Below are the code and all the weights of a small trained network. Each question names an input and a target symbol and asks about switching units off, where a switched-off unit gives its printed mean instead of its output.

import numpy as np


def w(rows, s, z=0):
    codes = np.array(rows[::2]) - 128.0
    scale = np.full(codes.shape[1], s)
    scale[-1] = z or s
    return codes * scale


def norm(h):
    return h / np.sqrt((h * h).mean(-1, keepdims=True) + 1e-5)


def f(y):
    return np.maximum(y, 0)


def softmax(a):
    e = np.exp(a - a.max(-1, keepdims=True))
    return e / e.sum(-1, keepdims=True)


def log_softmax(a):
    a = a - a.max(-1, keepdims=True)
    return a - np.log(np.exp(a).sum(-1, keepdims=True))


def net(x, mask):
    ids = ['ΓΣΦαβελμξτψω'.index(c) for c in x.split()]
    T = len(ids)
    res = E[ids] + P[:T]
    r = norm(res)
    for j in range(3):
        rows = slice(4 * j, 4 * j + 4)
        q, k, v = (r @ M[0][rows].T for M in (Q, K, V))
        z = softmax(np.where(np.tri(T) > 0, q @ k.T / 4**0.5, -1e9)) @ v
        o = O[0][rows]
        res = res + np.where(mask[j], z, o[:, -1]) @ o[:, :-1]
    y = f(norm(res) @ A[0][:, :-1].T + A[0][:, -1])
    res = res + np.where(mask[3:7], y, B[0][:, -1]) @ B[0][:, :-1]
    return log_softmax(norm(res)[-1] @ U[:, :-1].T + U[:, -1])


Q, K, V, O, A, B = {}, {}, {}, {}, {}, {}
E = w([
[115,91,145],'Γ',
[183,12,93],'Σ',
[187,176,147],'Φ',
[112,88,184],'α',
[117,214,206],'β',
[118,105,60],'ε',
[81,77,91],'λ',
[147,69,138],'μ',
[136,110,200],'ξ',
[143,49,97],'τ',
[178,171,96],'ψ',
[135,159,140],'ω',
],0.011)
P = w([
[123,195,138],'0',
[189,75,113],'1',
[151,72,180],'2',
[226,115,171],'3',
[131,27,170],'4',
[254,178,99],'5',
[129,62,173],'6',
[234,189,137],'7',
[140,33,178],'8',
[242,231,148],'9',
],0.0071)
Q[0] = w([
[180,82,111],'head 0',
[43,236,107],'head 0',
[164,39,151],'head 0',
[217,161,104],'head 0',
[157,170,50],'head 1',
[68,103,168],'head 1',
[108,254,85],'head 1',
[173,188,99],'head 1',
[65,146,134],'head 2',
[236,158,218],'head 2',
[149,196,105],'head 2',
[166,136,171],'head 2',
],0.0077)
K[0] = w([
[33,47,103],'head 0',
[243,120,116],'head 0',
[79,204,137],'head 0',
[124,11,98],'head 0',
[214,27,149],'head 1',
[103,147,38],'head 1',
[162,66,106],'head 1',
[146,91,132],'head 1',
[144,123,145],'head 2',
[107,1,66],'head 2',
[125,194,167],'head 2',
[80,95,160],'head 2',
],0.0092)
V[0] = w([
[52,2,48],'head 0',
[142,140,59],'head 0',
[169,148,94],'head 0',
[194,17,108],'head 0',
[83,67,156],'head 1',
[227,177,47],'head 1',
[25,98,66],'head 1',
[135,162,213],'head 1',
[32,110,63],'head 2',
[184,129,167],'head 2',
[191,71,2],'head 2',
[188,70,139],'head 2',
],0.0087)
O[0] = w([
[68,100,255,194],'head 0',
[45,77,100,46],'head 0',
[99,149,57,61],'head 0',
[83,226,155,179],'head 0',
[219,113,234,159],'head 1',
[13,166,60,60],'head 1',
[126,81,176,29],'head 1',
[177,193,66,217],'head 1',
[100,25,144,85],'head 2',
[145,198,98,169],'head 2',
[47,151,71,177],'head 2',
[92,192,122,254],'head 2',
],0.0068,0.0039)
A[0] = w([
[255,31,137,132],'neuron 0',
[138,158,115,230],'neuron 1',
[117,182,112,23],'neuron 2',
[93,173,168,5],'neuron 3',
],0.0061,0.0025)
B[0] = w([
[157,255,198,253],'neuron 0',
[148,105,191,221],'neuron 1',
[46,167,136,143],'neuron 2',
[66,182,192,151],'neuron 3',
],0.0056,0.0036)
U = w([
[237,173,206,255],'Γ',
[93,149,124,134],'Σ',
[104,207,43,194],'Φ',
[193,155,173,79],'α',
[173,158,63,125],'β',
[24,83,129,74],'ε',
[108,53,255,213],'λ',
[124,141,142,39],'μ',
[162,113,107,12],'ξ',
[80,148,169,35],'τ',
[56,151,47,97],'ψ',
[136,134,44,49],'ω',
],0.0077,0.0041)

Each question gives the input, a string of symbols that net reads in full, and the target symbol t.
The units are the heads (4 rows each of Q, K, V and O) and the neurons (one row each of A and B). Each row of codes is followed by its name. A weight is (code - 128) times the scale printed after its matrix; where a second scale follows, it is the last column's (O, A, B and U).
mask holds one flag per unit, heads first, then neurons. A switched-off unit (its flag False) gives its mean, the last column of its rows in O or B, instead of its output. The means were averaged over made-up inputs and are rounded, as every weight is.
A unit's drop is (log p(t) with every unit on - log p(t) with that unit switched off) / (log p(t) with every unit on - log p(t) with every unit switched off).
The circuit of an input: a set's keep is (log p(t) with only the set's units on - log p(t) with every unit switched off) / (log p(t) with every unit on - log p(t) with every unit switched off). Starting from all 7 units, units are removed one at a time, each time the one whose removal leaves the highest keep (on an exact tie, the one counted first), for as long as the keep stays at least 0.8.
units of the circuit, in order: the units of the circuit, biggest drop first
top k neurons: the k neurons with the biggest drops, biggest first
heads that matter: for each layer, one digit per head in row order, 1 if its drop is at least 0.15 and else 0, layers parted by /
drop of u: that unit's drop, to one decimal
input Γ Φ λ Γ Φ Γ λ, target Γ: heads that matter => 010
input Φ τ ψ ξ β, target Φ: units of the circuit, in order => head 0; head 1
input λ ω λ λ Γ Γ Φ Γ ψ, target λ: heads that matter => 100
input λ α ψ, target λ: units of the circuit, in order => head 0; head 2
input Σ Σ λ Γ, target λ: units of the circuit, in order => head 0; head 1
input Φ Γ ε ξ ψ Γ λ, target Φ: heads that matter => 000
input λ ω Φ, target λ: heads that matter => 101
input λ λ β λ λ τ, target λ: units of the circuit, in order => head 0; head 2
input Φ Σ Γ α Φ Γ Γ, target Φ: units of the circuit, in order => head 1
input Φ Γ λ Γ λ τ, target λ: heads that matter => 100
input Φ Γ Γ Γ μ, target Φ: heads that matter => 010
input λ λ λ λ, target λ: heads that matter => 000
input Φ ξ β Γ Γ Φ λ ω μ, target Φ: drop of head 1 => 0.7
input λ μ λ α, target λ: drop of head 0 => 0.2
input ε λ λ ω, target λ: drop of head 1 => 0.1
input λ α Γ ξ Γ ω ε, target λ: drop of head 0 => 0.7
input λ Γ Φ, target λ: top neuron => neuron 0
